Here is a tiny trained network, its code and every weight. The questions are about switching its units off for an input and a class, where a switched-off unit gives its printed mean instead of its output.

import numpy as np


def w(rows, s, z=0):
    codes = np.array(rows[::2]) - 128.0
    scale = np.full(codes.shape[1], s)
    scale[-1] = z or s
    return codes * scale


def norm(h):
    return h / np.sqrt((h * h).mean(-1, keepdims=True) + 1e-5)


def f(y):
    return np.maximum(y, 0)


def log_softmax(a):
    a = a - a.max(-1, keepdims=True)
    return a - np.log(np.exp(a).sum(-1, keepdims=True))


def net(x, mask):
    res = np.array(x, float).reshape(1, 2) / 4 @ E
    u = 0
    for l in range(3):
        y = f(norm(res) @ A[l][:, :-1].T + A[l][:, -1])
        res = res + np.where(mask[u : u + 13], y, B[l][:, -1]) @ B[l][:, :-1]
        u += 13
    return log_softmax(norm(res)[-1] @ U[:, :-1].T + U[:, -1])


A, B = {}, {}
E = w([
[3,169,84],'x0',
[69,106,235],'x1',
],0.0058)
A[0] = w([
[180,177,106,145],'L0N0',
[36,157,155,37],'L0N1',
[50,78,117,67],'L0N2',
[34,161,127,98],'L0N3',
[81,241,73,160],'L0N4',
[184,205,168,129],'L0N5',
[171,20,197,5],'L0N6',
[199,195,44,153],'L0N7',
[161,145,141,84],'L0N8',
[64,114,255,43],'L0N9',
[192,127,185,165],'L0N10',
[150,170,134,51],'L0N11',
[201,96,149,66],'L0N12',
],0.0067,0.0028)
B[0] = w([
[93,144,189,189],'L0N0',
[143,98,82,199],'L0N1',
[90,76,80,177],'L0N2',
[185,47,90,222],'L0N3',
[158,83,140,247],'L0N4',
[85,137,82,168],'L0N5',
[153,79,60,193],'L0N6',
[109,148,214,252],'L0N7',
[117,120,125,142],'L0N8',
[119,247,255,234],'L0N9',
[107,100,141,217],'L0N10',
[164,122,156,128],'L0N11',
[94,99,80,187],'L0N12',
],0.0056,0.0038)
A[1] = w([
[169,193,108,59],'L1N0',
[156,194,103,74],'L1N1',
[147,232,79,26],'L1N2',
[151,146,173,113],'L1N3',
[146,102,32,168],'L1N4',
[173,226,123,80],'L1N5',
[189,122,175,126],'L1N6',
[182,255,85,17],'L1N7',
[139,204,72,2],'L1N8',
[111,129,95,26],'L1N9',
[139,114,180,20],'L1N10',
[15,165,79,148],'L1N11',
[161,24,182,163],'L1N12',
],0.0074,0.0024)
B[1] = w([
[69,189,123,151],'L1N0',
[134,243,135,149],'L1N1',
[150,119,253,154],'L1N2',
[101,113,89,173],'L1N3',
[70,172,228,208],'L1N4',
[99,144,35,161],'L1N5',
[107,167,68,206],'L1N6',
[109,253,177,167],'L1N7',
[170,98,202,147],'L1N8',
[112,143,128,135],'L1N9',
[106,130,105,155],'L1N10',
[176,195,40,210],'L1N11',
[86,165,184,252],'L1N12',
],0.0051,0.0044)
A[2] = w([
[202,80,124,174],'L2N0',
[138,140,152,143],'L2N1',
[155,219,124,82],'L2N2',
[76,111,179,134],'L2N3',
[172,137,189,187],'L2N4',
[158,189,98,75],'L2N5',
[96,141,35,41],'L2N6',
[202,98,187,78],'L2N7',
[145,217,146,24],'L2N8',
[245,96,168,162],'L2N9',
[129,159,146,20],'L2N10',
[162,171,112,62],'L2N11',
[159,186,115,2],'L2N12',
],0.012,0.0035)
B[2] = w([
[190,2,117,159],'L2N0',
[98,102,100,179],'L2N1',
[161,58,155,210],'L2N2',
[195,111,127,253],'L2N3',
[110,125,67,241],'L2N4',
[70,159,228,175],'L2N5',
[129,85,72,181],'L2N6',
[86,204,89,186],'L2N7',
[143,91,121,204],'L2N8',
[71,140,95,196],'L2N9',
[135,115,59,142],'L2N10',
[104,180,184,155],'L2N11',
[96,199,190,157],'L2N12',
],0.0075,0.0055)
U = w([
[69,179,252,206],'0',
[62,90,49,201],'1',
[193,28,186,150],'2',
[155,152,136,34],'3',
[181,151,117,24],'4',
[188,179,112,1],'5',
],0.019,0.0088)

Each question gives the input, the list of numbers given to net, and the class t.
The units are the neurons (one row each of A and B). Each row of codes is followed by its name. A weight is (code - 128) times the scale printed after its matrix; where a second scale follows, it is the last column's (A, B and U).
mask holds one flag per neuron, layer by layer. A switched-off neuron (its flag False) gives its mean, the last column of its row in B, instead of its output. The means were averaged over made-up inputs and are rounded, as every weight is.
A unit's drop is (log p(t) with every unit on - log p(t) with that unit switched off) / (log p(t) with every unit on - log p(t) with every unit switched off).
unit that matters most: the unit with the biggest drop
k most important neurons: the k neurons with the biggest drops, biggest first
top k neurons in layer l: the k neurons of layer l with the biggest drops, biggest first
drop of u: that unit's drop, to one decimal
input [2,-3], class 2: most important neuron -> L0N4
input [1,1], class 2: top 2 neurons in layer 2 -> L2N3, L2N7
input [6,5], class 1: 2 most important neurons -> L0N7, L1N11
input [-5,-5], class 0: 2 most important neurons -> L0N3, L0N4
input [-6,-5], class 1: top 2 neurons in layer 2 -> L2N9, L2N0
input [-1,0], class 2: 2 most important neurons -> L2N3, L2N5
input [-2,-3], class 2: 3 most important neurons -> L1N11, L0N9, L0N0
input [-7,-8], class 0: 3 most important neurons -> L0N3, L2N5, L0N4
input [3,0], class 2: 2 most important neurons -> L0N3, L0N4
input [-7,6], class 1: 3 most important neurons -> L2N4, L0N6, L1N4
input [0,-3], class 2: 2 most important neurons -> L0N7, L1N11
input [0,1], class 2: 2 most important neurons -> L1N11, L2N2
input [0,3], class 2: top 2 neurons in layer 1 -> L1N4, L1N12
input [1,-1], class 2: unit that matters most -> L2N3
input [8,-8], class 0: top 2 neurons in layer 1 -> L1N4, L1N2
input [-4,-1], class 1: top 2 neurons in layer 0 -> L0N9, L0N6
input [5,-5], class 0: drop of L1N11 -> 1.0
input [-7,5], class 1: drop of L2N7 -> 0.1
input [3,-2], class 2: drop of L2N3 -> 0.4
input [-1,-2], class 2: unit that matters most -> L0N7
